Each row has a class, written after it, and each block has its own classes.
-195 26 35 -168 -2 -62 34 -229 -84 170 -35 84 134 103 50 161 187 -149 115 -91 30 -59 -95 -153 -79 -145 -173 6 76 -38 -5 114
beda
68 66 -202 -10 237 -45 -167 -83 28 -29 -99 147 -43 6 21 -112 -444 44 -202 36 238 473 -98 136 68 47 272 -62 123 -15 -87 -209
mik
45 90 -32 243 -215 48 -137 5 -259 -184 44 204 -85 -107 353 -245 111 134 130 -213 -349 214 -152 -114 340 0 -338 305 68 -211 383 -39
mamem
163 16 69 71 -19 -39 105 -155 109 -130 7 -20 262 -23 30 -23 79 -14 -203 51 -80 82 -68 86 -6 108 251 -304 155 144 -12 -30
peno
258 -97 57 408 50 48 -176 71 55 10 157 -120 -62 -25 34 -111 -154 -23 -134 43 -125 67 23 15 23 97 232 -223 9 177 -14 -120
kela
-90 -43 -861 97 -125 -48 659 -60 -49 -239 -377 818 342 -83 203 269 214 -254 342 -65 899 -35 -162 397 -167 217 -140 367 153 -97 -80 210
mik
84 -264 -138 99 -37 20 26 372 -72 201 -270 171 -43 344 -58 55 124 117 157 -192 57 113 169 -72 67 -65 -118 432 -82 -172 -93 32
mamem
-41 63 -29 103 61 -48 27 -158 122 101 -28 113 64 223 -1 112 69 -114 -55 -7 128 101 -25 -25 -95 -57 70 -29 66 -4 41 67
peno
54 17 194 -19 -66 -46 -99 108 129 41 52 -177 -26 51 -22 60 -4 -85 -71 -35 -209 -180 73 -85 -31 -81 78 -11 -105 -5 214 -58
resi
-57 3 -135 184 -25 1 276 -166 -12 101 34 77 14 -52 71 174 88 -59 -91 -42 390 2 17 177 -221 17 -35 130 168 -44 169 -31
fuz
135 -53 115 144 -116 -58 -164 341 218 67 61 -256 -46 28 -122 117 -69 -78 -22 -69 -67 -245 204 -71 -140 -93 161 126 -168 23 146 -158
beda
-366 -370 74 -244 -199 -234 489 -245 297 175 -221 -139 192 666 -251 282 465 189 50 37 -489 20 1 -104 -472 -279 -56 -235 -134 -272 1 165
fosi
9 -38 -105 -95 -64 -61 217 -29 -46 -24 -28 -13 63 -116 50 165 49 -182 39 -99 279 -49 -5 34 -119 -91 -88 -21 -52 47 -2 103
peno
201 49 124 77 3 32 -88 25 -29 -140 -68 -55 211 122 -28 -178 -38 84 -114 81 -211 249 -68 127 126 85 192 -140 45 108 -13 -8
mamem
-37 -86 -94 211 -17 -139 229 194 132 26 217 53 235 -309 162 109 278 -185 164 -332 395 -167 -30 -75 -279 -189 46 24 67 -101 247 -38
basi
11 39 -147 116 -76 -43 165 -63 32 -9 35 55 -81 -80 -12 170 -97 -47 -54 -34 414 -16 90 64 -173 -52 13 115 24 54 82 -65
peno
80 372 330 -134 218 313 -255 -393 -200 -216 211 -183 122 114 -18 -236 -453 -43 -207 179 166 397 -144 186 140 213 459 -454 264 200 -245 -151
losi
-303 246 81 -496 89 -272 4 -362 219 245 326 -53 -233 -294 20 213 -20 -241 -8 -117 -337 -378 16 -302 56 -170 -569 -187 -258 -371 -119 323
resi
46 163 60 16 17 24 53 -227 79 -102 16 -82 171 -42 52 -31 -34 -102 -141 -29 22 74 -71 10 -105 -26 219 -227 94 82 -39 16
mik
94 -38 -80 19 -67 -22 193 52 60 -1 -5 -7 20 -116 29 163 -14 -317 -164 -87 258 -39 39 161 -263 -78 55 77 -108 67 133 -50
losi
-118 -159 -33 166 64 -517 124 52 191 634 349 -197 -325 100 -247 384 -31 -626 -348 192 135 -204 137 -172 -505 -432 -362 -41 -478 -193 365 -12
kela
-81 230 -31 179 36 -47 61 -209 54 116 -28 89 7 158 39 97 78 -138 94 -94 75 64 -21 -105 -84 -190 -116 -30 63 15 -30 121
mik
-34 40 223 32 15 160 -90 76 127 -21 151 -393 -154 82 -46 87 -224 -48 -104 -51 -365 -288 117 -55 -109 -103 230 35 -167 -23 161 -139
mamem
-316 308 -231 451 126 -235 53 -339 122 449 6 150 -163 146 6 306 69 -427 27 -151 391 -78 40 -169 -384 -337 -292 72 190 -190 -39 -108
kela
-186 86 253 -498 174 4 -103 -106 83 120 160 -219 -130 -48 59 50 -97 -296 -11 -9 -307 -202 -36 -131 120 -15 -155 -277 -207 -62 -136 94
basi
432 -6 46 539 -12 -46 11 33 518 -209 -102 206 -18 419 -38 55 28 161 -72 -200 342 273 82 32 -44 -172 645 -310 -28 246 287 263
fuz
239 -93 366 672 -41 83 -699 -115 -275 274 266 -86 345 343 58 -337 -16 40 38 53 -403 197 -186 -325 211 -53 285 -512 202 322 -322 -248
basi
79 -73 -170 105 -37 -38 295 75 -144 25 29 66 29 -191 64 149 -21 -200 -51 -101 365 -22 37 165 -137 -41 -108 87 -20 39 46 -60
kela
98 133 14 447 -23 153 -12 -79 164 46 32 -55 -107 126 35 40 106 -118 49 -83 232 130 74 16 -96 -46 129 -28 122 188 -35 42
resi
15 6 8 -180 -98 -75 476 -125 297 -136 -37 -238 82 -204 48 3 26 16 -302 80 -231 -213 6 203 -212 48 179 -41 -33 -75 324 43
zeto
107 72 47 149 -4 -19 -25 -99 114 -116 10 -55 145 17 -16 -68 0 73 -164 41 -41 134 -21 41 -10 70 219 -175 126 49 13 -54
resi
204 -43 175 152 -46 -47 -77 194 107 1 41 -107 113 80 -4 11 97 -13 -46 -135 -125 -189 67 -45 48 -97 137 -142 -58 114 107 22
mamem
0 22 139 -68 1 -28 -95 108 141 45 105 -127 -57 30 -50 50 -78 -64 -145 -32 -227 -237 68 18 -48 -74 34 64 -148 -65 163 -80
beda
311 24 -74 201 -48 204 -523 -25 -31 -115 138 629 73 112 -29 0 -137 120 74 -52 476 247 -11 97 262 301 304 -77 208 286 -283 -20
fosi
111 65 19 34 56 -28 53 -127 57 -125 -64 21 148 44 13 -68 -44 43 -127 24 -33 158 -56 94 52 62 145 -167 76 71 -16 61
kela
-315 190 132 -467 169 286 -110 -88 -95 259 77 -418 -475 242 -223 148 -604 -216 18 184 161 82 142 93 -256 -163 14 304 -173 64 -121 -175
beda
-66 -61 -54 8 78 -35 252 -205 -112 193 -140 -1 132 217 55 -7 120 -57 -1 30 115 128 -65 -20 -61 -94 -96 -132 85 117 -159 157
Bugoz
-664 180 212 -590 420 -10 225 -518 388 443 116 -328 -512 145 -92 403 -62 -400 -258 325 -367 -182 1 194 -96 39 -391 95 -170 -259 165 57
basi
95 -70 -168 241 -97 47 114 123 -10 52 53 17 -85 -47 -38 164 52 -151 -16 -61 465 47 98 123 -232 -55 24 157 17 76 64 -67
mik
-14 60 -118 85 -30 -71 101 -67 113 4 71 33 -15 -83 -62 261 -83 -152 -167 -43 332 -72 115 69 -287 -12 64 123 76 28 105 -179
beda
90 -25 210 -19 -45 -38 -89 88 64 77 93 -162 68 61 8 35 86 -30 36 -62 -267 -188 31 -99 72 -39 13 -148 -48 21 73 49
losi
-175 216 -160 295 13 52 -34 -212 0 125 18 133 31 91 81 45 53 -86 43 -40 109 29 -75 -96 -69 -102 2 53 180 -54 -69 -56
beda
-69 -6 -18 61 1 -52 42 -44 25 190 -57 14 -40 223 -40 88 36 -90 39 -47 -7 -5 49 -125 -106 -179 -88 118 -41 -23 -5 41
Bugoz
137 -37 -142 156 -99 -299 226 -54 329 8 -66 20 2 60 -107 355 45 -220 -214 -33 219 -25 139 36 -366 -52 88 -5 -8 -55 317 6
zeto
-97 286 -94 93 -121 -102 -7 -95 126 -2 -34 35 -84 95 -135 342 -28 -255 -104 -62 219 -106 157 -61 -248 -136 -72 240 24 -116 103 -150
peno
123 -52 185 145 -34 12 -128 115 69 102 73 -135 -62 100 -18 33 0 -57 -79 -32 -139 -162 85 -28 -10 -51 85 -23 -88 90 152 -35
mamem
245 -37 131 55 -34 -171 -110 79 216 -120 90 18 54 -106 -145 -57 -88 9 -251 55 -104 -120 97 9 -29 91 204 -158 -72 1 0 -142
peno
127 105 59 -60 8 -21 24 -141 105 -241 -112 30 169 44 0 -108 -50 131 -113 83 -142 144 -76 19 103 111 262 -237 65 58 23 100
zeto
56 68 -22 330 7 -76 69 -158 114 150 -11 54 36 187 12 105 110 -83 -45 -64 31 39 40 -69 -66 -95 12 -103 123 70 -26 29
Bugoz
561 -6 445 -402 308 -39 84 323 -324 -96 -134 -272 407 128 59 22 -311 -155 2 285 -224 303 -257 442 461 192 552 -766 -80 345 476 316
beda
143 63 23 28 33 -36 77 -142 99 -162 -1 26 144 -19 15 -69 -54 11 -154 9 -38 74 -38 49 14 60 177 -201 47 93 -23 66
mamem
123 31 21 178 6 14 -127 -78 -12 -24 48 -21 98 93 -10 -106 -76 147 -58 34 -16 144 -25 -75 92 13 164 -177 94 98 -116 7
fuz
124 66 102 -127 52 -33 52 -106 37 -183 -84 -46 249 9 15 -76 -99 44 -118 29 -157 136 -74 67 110 82 186 -221 20 60 -77 37
fuz
110 73 81 39 16 13 25 -82 19 -49 4 -69 132 43 23 -48 -15 -27 -89 11 -77 75 -32 47 44 24 112 -212 87 127 -64 -8
resi
231 4 -49 208 -27 16 5 -25 13 -133 -16 61 236 -66 69 -69 75 6 -107 -11 40 185 -92 135 71 110 203 -193 153 133 -27 7
losi
21 -72 -34 525 48 2 -157 59 -13 243 54 -89 -99 199 12 -168 124 -12 -32 5 57 88 17 -83 -23 -115 -91 -116 28 61 -181 -59
resi
7 -69 2 -78 35 -161 302 -191 85 -103 -94 60 194 -36 -55 -95 -66 230 -233 153 -300 -29 -29 105 -29 121 60 -38 39 -77 3 -80
losi
187 21 99 104 -30 -49 19 -98 164 -106 -81 0 273 164 -5 -101 157 51 -143 77 -321 172 -97 100 72 85 197 -276 74 97 6 108
beda
163 16 55 -2 -57 -104 126 -135 66 -159 -71 38 278 55 32 -54 91 60 -95 9 -94 138 -74 40 54 70 132 -254 108 78 17 71
losi
14 16 -53 236 57 21 -113 -45 -43 166 -1 28 -12 143 40 11 51 -123 46 -68 132 115 -50 -45 -4 -109 -32 -49 27 -9 -93 83
fuz
92 52 133 66 -124 -74 284 -57 -79 -8 -61 -74 360 176 82 161 126 -183 -135 -126 57 17 17 38 -199 -83 90 -70 121 60 216 -106
fuz
-70 140 30 53 10 1 -134 -106 13 188 24 110 -50 178 -36 61 63 -118 52 -20 128 20 -2 -110 -23 -151 -92 23 -7 28 -63 104
fuz
-127 131 -235 -72 -49 -38 218 -101 34 40 -94 109 -200 -109 -39 276 -129 -161 -147 -52 506 15 126 165 -235 -55 -131 356 41 -54 100 -151
fosi
211 13 22 104 -24 -22 159 -132 77 -148 -19 4 230 9 54 -41 63 17 -178 5 15 147 -62 146 24 112 222 -324 173 141 -8 16
zeto
188 -69 -23 182 -2 15 111 1 44 -89 -28 14 173 24 56 -63 31 86 -81 -50 -23 76 -16 108 55 62 161 -172 108 160 -65 -1
kela
23 -92 -212 68 -39 -110 162 92 -50 114 75 20 -61 -101 -48 189 43 -81 26 -70 588 18 129 25 -150 -26 -173 166 37 -24 25 25
mamem
-54 76 -89 212 -106 46 -8 -139 -38 94 56 50 28 168 -36 105 89 -125 -86 -11 328 140 56 28 -185 6 -25 88 218 22 -77 -184
basi
-59 28 77 129 2 -54 13 -39 23 188 0 -107 37 167 26 68 127 -157 79 -99 -66 -57 -11 -164 -121 -232 -78 -12 -63 -35 57 104
mik
67 21 191 -89 -24 -69 -51 88 83 3 39 -72 44 25 24 46 32 -82 -33 -58 -230 -203 12 -13 56 -50 -8 -58 -135 -4 190 58
beda
117 36 218 109 8 30 -207 176 186 57 102 -119 -22 138 -94 20 -33 -76 -100 1 -159 -195 78 12 -14 -76 192 -39 -126 118 125 -43
fosi
130 155 163 341 106 91 -258 -230 8 24 166 -122 60 67 79 -51 -80 -116 -122 -7 52 188 -54 -74 26 85 235 -345 187 130 -65 -27
zeto
298 -135 28 390 90 159 48 144 116 -316 160 -4 110 -184 85 -98 -440 -10 -490 -139 141 -60 73 224 -166 99 629 -23 -146 124 103 -375
fosi

A new block, with new classes.
54 84 -76 -327 -56 124 -11 336 20 -102 240 73 -71 206 -144 -309 356 -342 136 -180 53 -18 19 28 -114 126 -24 -185 -72 -261 -364 -44
bude
34 7 29 -266 105 -2 -117 236 83 139 -28 44 -86 -39 -185 16 257 168 -4 70 -32 -129 181 -42 -283 227 -101 19 54 1 -151 23
Mig
120 164 162 -328 -46 -72 32 639 63 289 176 -39 -160 43 -307 -150 575 -114 -44 -141 96 -62 167 90 -284 175 -148 -329 169 -323 -431 -225
Madep
222 287 -174 -374 -406 219 14 619 80 -147 438 -40 -51 364 -366 -509 627 -702 139 -681 268 -9 -49 207 -107 0 174 -387 10 -580 -407 -377
Mig
8 4 235 296 159 106 -737 213 111 69 -524 205 300 -327 -175 -150 439 495 -134 132 -220 -410 313 86 111 704 -399 222 86 221 -349 -297
bude
-29 -57 -7 -18 95 12 -259 122 119 49 -162 55 142 -85 -54 -162 285 226 -74 31 -30 -226 183 199 -147 144 -239 -30 65 62 -179 -93
Zes
41 192 -11 214 92 -205 47 -47 -219 -63 86 -89 28 80 342 -66 -54 -600 -48 25 -128 329 -172 65 564 -331 -69 -116 -372 0 -257 -105
barep
62 172 -17 -118 -4 -286 355 33 -153 155 266 -199 -232 130 127 136 -128 -465 -49 4 28 384 -158 7 167 -508 93 -172 -170 -110 54 -27
barep
-59 -79 -55 -323 -56 51 164 173 81 186 51 50 -48 37 -173 -120 266 201 -2 -34 103 -124 175 207 -324 -44 -101 -158 195 -105 12 -99
barep
127 198 -129 -366 -172 -97 326 254 59 174 168 -192 -261 99 -247 218 135 -100 -65 -174 121 72 26 10 -256 -197 238 -124 105 -188 187 -128
gudo
69 48 -22 -498 -125 203 -143 603 185 132 142 92 -126 133 -401 -326 685 -64 74 -273 149 -255 268 174 -484 329 -60 -179 265 -291 -395 -192
Dodi
28 187 -1 145 145 -299 187 -109 -164 72 91 -149 -50 19 233 150 -191 -392 -86 111 -78 323 -158 -5 346 -425 -36 -39 -264 68 6 19
Madep
-11 45 -49 -343 -143 133 50 449 125 151 125 54 -20 122 -305 -360 591 -42 -8 -267 167 -206 210 330 -306 51 -127 -309 241 -267 -253 -265
feni
-146 5 -74 -280 -153 71 179 72 -122 237 31 101 -217 162 -45 -80 90 -214 25 -40 50 102 77 196 -17 -236 33 -18 85 -54 129 -183
bude
-50 -107 -30 233 247 -113 -281 -260 41 -21 -421 12 203 -208 231 136 -123 351 -128 330 -168 -104 157 66 101 24 -207 235 -86 357 48 -62
Mig
-50 -123 -18 -38 175 -87 -65 -71 123 169 -310 10 64 -201 -10 176 17 550 -131 257 -61 -206 229 84 -234 77 -172 112 136 214 140 -26
bude
129 50 -134 171 76 -145 -84 -245 25 -44 -317 -148 28 -137 196 404 -283 195 -112 178 -98 40 -18 -126 125 -55 136 313 -133 274 261 -88
gudo
157 201 -126 -136 -150 0 76 190 48 -52 61 -137 -45 113 -103 38 188 -218 -21 -195 67 63 -4 39 58 -79 179 -108 -20 -138 -12 -262
Madep
19 -99 -140 -335 103 -121 335 -206 -54 42 133 -62 -294 126 201 279 -359 -87 108 218 36 233 -81 -225 -186 -276 189 41 -126 19 191 285
barep
-5 -46 -75 -15 34 -45 2 -74 11 5 -105 25 51 14 111 -89 8 5 -60 26 10 -41 54 117 43 -128 -96 -28 -77 58 8 -63
feni
128 248 -169 -352 -289 70 210 393 43 47 252 -110 -148 210 -312 -84 365 -342 19 -381 156 41 20 131 -107 -137 214 -203 53 -318 -25 -275
Sapo
47 97 8 -231 -178 234 -256 524 149 -16 129 124 151 158 -275 -648 800 -240 20 -422 125 -271 186 370 -130 201 -214 -332 89 -323 -523 -300
Dodi
22 74 -31 153 138 78 -347 28 -69 -279 -37 94 209 40 162 -300 166 -329 110 -21 -166 24 -82 -16 345 211 -168 45 -330 -11 -462 21
Madep
-122 39 -39 -4 -6 -15 -17 -69 -125 101 -63 81 -84 56 73 -23 -27 -168 -48 64 -62 98 33 141 210 -167 -44 56 -56 106 70 -123
Zes
116 191 -247 -115 -153 -18 271 -30 -69 -119 176 -121 -75 205 39 27 -79 -496 39 -235 65 228 -166 24 174 -372 258 -47 -181 -117 138 -100
gudo
-4 -86 -104 -112 155 -49 27 -181 -38 -57 -54 -2 -97 21 195 164 -221 11 89 253 -83 111 -13 -170 15 -17 61 125 -161 118 29 157
bude
-185 13 17 143 14 55 -134 -103 -125 26 -95 110 10 38 89 -174 48 -262 -46 -13 -69 24 19 180 290 -104 -150 28 -55 95 -62 -69
feni
46 79 22 -380 -159 239 -171 628 219 62 118 119 82 120 -432 -634 899 -56 34 -406 167 -362 266 380 -352 292 -272 -365 191 -406 -535 -283
feni
-14 -44 -39 -428 -38 -45 155 324 159 318 62 -4 -120 -17 -319 -2 346 348 -84 -4 129 -206 258 205 -551 -3 -116 -188 285 -122 49 -115
Zes
-35 -114 -100 -211 66 -139 268 -89 66 211 -9 -56 -110 -31 -10 186 -158 320 -71 170 68 -13 89 81 -333 -292 15 31 127 111 344 53
Zes
-189 -47 6 -113 53 -95 123 -143 -86 263 -105 5 -212 -40 -26 225 -168 98 -72 198 -45 81 67 28 -75 -190 -16 135 101 155 317 37
bude
62 135 -162 259 48 -134 -62 -282 -82 -207 -139 -172 85 -25 292 215 -243 -235 -60 38 -141 208 -163 -75 416 -195 116 151 -312 149 74 -52
kubof
-53 -24 215 456 209 100 -692 93 77 -60 -473 160 388 -374 -149 -157 323 502 -125 138 -286 -369 196 82 222 677 -415 271 25 270 -290 -196
kubof
-182 15 -60 -147 -48 -54 222 -107 -169 206 26 -8 -249 102 49 80 -120 -231 0 76 9 224 -3 92 101 -322 55 7 3 4 189 -52
feni
-62 -113 -156 -42 101 -87 134 -234 -18 39 -110 3 11 -8 214 92 -220 129 -21 205 -9 54 20 76 -27 -259 -15 82 -61 170 201 30
Madep
-51 -60 -286 112 57 -174 358 -554 -225 -130 61 -31 -47 200 620 42 -615 -512 1 165 -12 413 -253 52 476 -817 165 14 -439 214 312 152
bude
70 3 109 246 194 142 -698 165 87 -259 -240 148 328 -138 24 -329 386 56 47 14 -194 -260 104 -8 148 587 -339 134 -173 73 -618 -38
barep
-182 55 230 226 58 261 -784 406 83 69 -422 285 269 -197 -334 -454 777 248 -134 -69 -152 -509 372 293 84 694 -506 27 173 97 -552 -370
Sapo
-65 -100 52 65 147 10 -349 80 138 78 -365 77 199 -209 -84 -61 268 477 -131 145 -87 -315 278 159 -189 273 -305 104 147 199 -112 -156
Mig
-2 99 84 95 210 -285 23 -11 -57 174 -103 -154 -59 -156 79 282 -43 26 -125 215 -131 126 19 -45 77 -78 -151 17 -46 119 -54 -12
gudo
158 168 -42 81 -89 184 -460 359 126 -167 -244 15 240 -36 -151 -216 572 -38 -35 -245 -73 -244 174 156 137 416 -87 -3 -2 -82 -424 -420
barep
-51 -104 -224 -184 76 -180 456 -336 -77 103 66 -73 -138 96 268 229 -424 5 15 240 58 239 -39 28 -23 -581 139 26 -134 132 424 101
Dodi
-21 54 -88 -143 40 -25 46 1 -80 -112 217 -15 -104 170 87 -93 -13 -445 96 -26 -7 171 -92 -53 59 -160 28 -74 -211 -72 -163 141
Sapo
132 183 -46 159 29 -52 -184 66 62 -161 -85 -134 134 -43 -7 46 140 -122 -75 -90 -65 -10 -13 3 186 76 13 -7 -130 7 -144 -165
kubof
62 120 29 -64 141 -329 243 41 -56 224 92 -187 -153 -57 40 300 -147 -54 -104 159 -22 230 -59 -78 -37 -280 3 -40 -37 24 94 53
bude
158 223 -123 18 -134 115 -198 273 57 -140 -109 -21 163 36 -135 -115 386 -188 -15 -242 -21 -83 70 85 152 175 48 -7 -57 -109 -236 -341
Madep
-81 -28 -58 69 196 -66 -44 -225 -94 -128 19 13 19 -11 208 63 -199 -129 56 154 -161 130 -97 -120 142 -48 -65 125 -232 147 -59 275
kubof
64 194 4 -12 66 -266 205 83 -123 114 178 -141 -97 66 105 88 -23 -365 -87 46 -40 285 -95 35 234 -353 -9 -158 -176 -44 -63 -67
Zes
-14 86 -67 207 258 -400 334 -456 -239 30 62 -230 -135 -6 474 465 -663 -312 -58 329 -144 492 -262 -169 412 -622 97 100 -359 212 274 200
Sapo
-83 -14 116 -119 -33 16 -113 181 6 231 -91 63 -113 -25 -141 -62 241 126 -67 61 17 -77 174 126 -84 94 -127 -45 160 3 -59 -198
barep
-134 12 -85 -266 -122 -82 300 -30 -118 263 167 -34 -344 175 8 40 -74 -302 -23 6 109 200 1 122 -33 -424 120 -107 41 -49 211 -36
Zes
-221 -112 -55 336 190 -182 8 -621 -275 2 -268 -11 -32 -61 513 297 -646 -89 -24 419 -210 324 -105 -38 500 -397 -4 318 -272 397 331 76
Mig
64 241 103 165 128 -156 -54 221 -66 30 74 -80 104 -30 6 -109 236 -331 -73 -42 -120 109 -20 132 306 -84 -192 -140 -148 -72 -325 -136
bude
-78 42 5 -343 -186 12 227 175 -44 287 149 31 -292 168 -158 -95 167 -204 -3 -121 136 53 85 174 -169 -221 39 -149 168 -154 95 -168
gudo
-124 32 138 124 -11 155 -462 213 -9 34 -231 175 116 -52 -92 -348 450 -32 -49 -58 -100 -203 179 210 197 374 -280 -29 74 5 -395 -276
bude
-1 -2 -80 -278 -49 75 11 269 111 124 30 54 13 72 -175 -259 370 36 7 -125 109 -155 158 262 -289 -25 -127 -131 134 -139 -122 -190
bude
155 295 -236 -503 -399 102 386 487 -18 74 455 -59 -194 352 -330 -247 449 -611 73 -520 230 132 -39 175 -101 -260 268 -331 -23 -468 -84 -289
kubof
131 139 -195 65 -51 -31 85 -103 -2 -162 -16 -145 43 46 87 140 -126 -191 -7 -87 -21 137 -119 -23 189 -190 214 98 -168 13 141 -115
kubof
150 179 -104 -392 -228 48 78 437 168 140 110 -123 -194 99 -375 51 420 -6 -63 -280 179 -130 162 66 -356 80 190 -146 234 -226 -2 -288
Dodi
65 -1 -42 148 191 19 -313 -78 -10 -223 -158 54 147 -37 214 -79 19 -102 75 138 -159 -2 -3 -89 229 218 -111 136 -244 138 -320 8
gudo
22 -206 152 203 440 -47 -570 -187 191 -76 -518 39 125 -357 131 278 -102 719 -59 458 -266 -315 228 -215 -129 585 -259 363 7 405 -119 213
bude
-194 32 -103 77 -50 52 4 -225 -211 -26 -9 69 -76 154 232 -144 -123 -472 70 -8 -51 212 -71 150 362 -324 -6 88 -186 40 11 -57
feni
-189 -127 74 252 200 -86 -264 -321 -92 107 -472 60 48 -222 195 265 -246 364 -92 388 -215 -23 117 -37 167 112 -180 355 -4 375 170 -24
Madep
27 -59 -51 66 203 -79 -82 -203 -32 -147 -31 -19 -7 3 233 85 -234 -119 72 179 -85 109 -104 -200 75 -10 -3 149 -217 146 -74 205
kubof
-5 -4 -68 -135 30 -30 10 64 58 52 -16 7 23 50 -25 -94 125 3 -49 -10 61 -55 106 142 -137 -124 -86 -84 41 -1 -24 -118
Mig
2 -112 -108 -402 -6 -181 393 9 85 331 40 -86 -236 17 -71 251 -89 333 -82 184 162 9 135 44 -445 -292 76 -112 190 0 343 -15
Zes
1 -74 -102 -58 156 -12 -4 -158 -38 -112 -4 19 -61 52 182 52 -198 -110 104 154 -57 90 -47 -133 54 -46 33 97 -191 86 -39 178
Sapo
